Below is a small trained network, with its code and all its weights. Each question gives an input and a class and asks what happens when units are switched off, that is, made to give their printed mean instead of their output.

import numpy as np


def w(rows, s, z=0):
    codes = np.array(rows[::2]) - 128.0
    scale = np.full(codes.shape[1], s)
    scale[-1] = z or s
    return codes * scale


def f(y):
    return np.maximum(y, 0)


def log_softmax(a):
    a = a - a.max(-1, keepdims=True)
    return a - np.log(np.exp(a).sum(-1, keepdims=True))


def net(x, mask):
    res = np.array(x, float).reshape(1, 6) / 4 @ E
    y = f(res @ A[0][:, :-1].T + A[0][:, -1])
    res = res + np.where(mask, y, B[0][:, -1]) @ B[0][:, :-1]
    return log_softmax(res[-1] @ U[:, :-1].T + U[:, -1])


A, B = {}, {}
E = w([
[70,154,96,73,164],'x0',
[166,252,155,171,97],'x1',
[137,100,81,181,185],'x2',
[135,68,157,141,29],'x3',
[54,135,64,164,77],'x4',
[181,122,79,74,122],'x5',
],0.011)
A[0] = w([
[83,183,137,87,146,146],'n1',
[149,163,96,177,76,66],'n2',
[124,105,53,69,191,191],'n3',
[171,150,136,175,81,183],'n4',
[149,95,153,6,99,118],'n5',
[99,212,165,136,99,253],'n6',
[142,76,191,101,115,229],'n7',
[117,119,45,128,158,135],'n8',
[115,173,136,125,64,174],'n9',
[143,101,144,168,101,2],'n10',
[126,194,120,90,163,233],'n11',
[148,196,87,115,183,215],'n12',
[78,153,161,133,145,108],'n13',
[71,111,93,105,145,150],'n14',
[83,97,195,218,103,178],'n15',
],0.014,0.0044)
B[0] = w([
[104,28,76,67,208,196],'n1',
[65,215,89,170,75,188],'n2',
[83,172,255,170,80,252],'n3',
[161,190,41,228,120,212],'n4',
[164,140,154,20,87,225],'n5',
[70,148,37,94,143,235],'n6',
[251,41,118,57,86,216],'n7',
[67,134,248,112,81,201],'n8',
[113,185,42,100,99,201],'n9',
[168,154,130,195,184,159],'n10',
[105,157,136,67,220,224],'n11',
[109,188,252,107,219,234],'n12',
[73,75,131,25,150,163],'n13',
[61,47,171,109,66,201],'n14',
[175,76,16,200,159,228],'n15',
],0.0091,0.012)
U = w([
[114,68,110,97,63,4],'0',
[172,202,178,111,223,42],'1',
[206,75,144,99,57,82],'2',
[128,133,113,53,64,72],'3',
[62,104,192,129,44,253],'4',
[74,111,98,88,173,59],'5',
[184,54,95,208,147,236],'6',
[124,206,79,179,8,67],'7',
],0.012,0.0068)

Each question gives the input, the list of numbers given to net, and the class t.
The units are the neurons (one row each of A and B). Each row of codes is followed by its name. A weight is (code - 128) times the scale printed after its matrix; where a second scale follows, it is the last column's (A, B and U).
mask holds one flag per neuron, in row order. A switched-off neuron (its flag False) gives its mean, the last column of its row in B, instead of its output. The means were averaged over made-up inputs and are rounded, as every weight is.
A unit's drop is (log p(t) with every unit on - log p(t) with that unit switched off) / (log p(t) with every unit on - log p(t) with every unit switched off).
The circuit of an input: a set's keep is (log p(t) with only the set's units on - log p(t) with every unit switched off) / (log p(t) with every unit on - log p(t) with every unit switched off). Starting from the 12 units with the biggest drops (on a tie, the unit counted first), units are removed one at a time, each time the one whose removal leaves the highest keep (on an exact tie, the one counted first), for as long as the keep stays at least 0.8.
units of the circuit, in order: the units of the circuit, biggest drop first
top k neurons: the k neurons with the biggest drops, biggest first
drop when u is switched off: that unit's drop, to one decimal
input [2,-2,0,8,5,1], class 7: units of the circuit, in order => (n1 n12)
input [-7,-4,6,-3,8,-5], class 6: units of the circuit, in order => (n15)
input [0,6,3,0,0,-4], class 7: units of the circuit, in order => (n4 n2)
input [-2,4,4,8,-8,2], class 6: units of the circuit, in order => (n4 n3)
input [2,-6,-6,6,2,7], class 2: units of the circuit, in order => (n7 n6)
input [-5,-5,-8,-6,-3,4], class 2: units of the circuit, in order => (n7 n6)
input [0,2,1,-1,6,-6], class 7: top 3 neurons => (n11 n12 n2)
input [-8,4,3,-4,3,-6], class 7: top 2 neurons => (n2 n1)
input [7,-5,0,-8,-4,7], class 1: top 2 neurons => (n12 n11)
input [-5,8,6,-2,-2,-7], class 7: top 2 neurons => (n2 n4)
input [2,7,-7,-6,6,5], class 5: top 2 neurons => (n6 n1)
input [3,-7,5,4,-4,-8], class 6: top 2 neurons => (n15 n5)
input [-5,4,-3,-7,5,-2], class 5: top 2 neurons => (n6 n3)
input [-1,-2,-7,6,-6,-8], class 2: units of the circuit, in order => (n7)
input [7,-6,-8,5,-6,4], class 2: drop when n7 is switched off => 0.4
input [0,-8,6,7,-5,-5], class 6: drop when n8 is switched off => 0.2
input [3,-4,7,2,-6,7], class 4: drop when n3 is switched off => 0.3
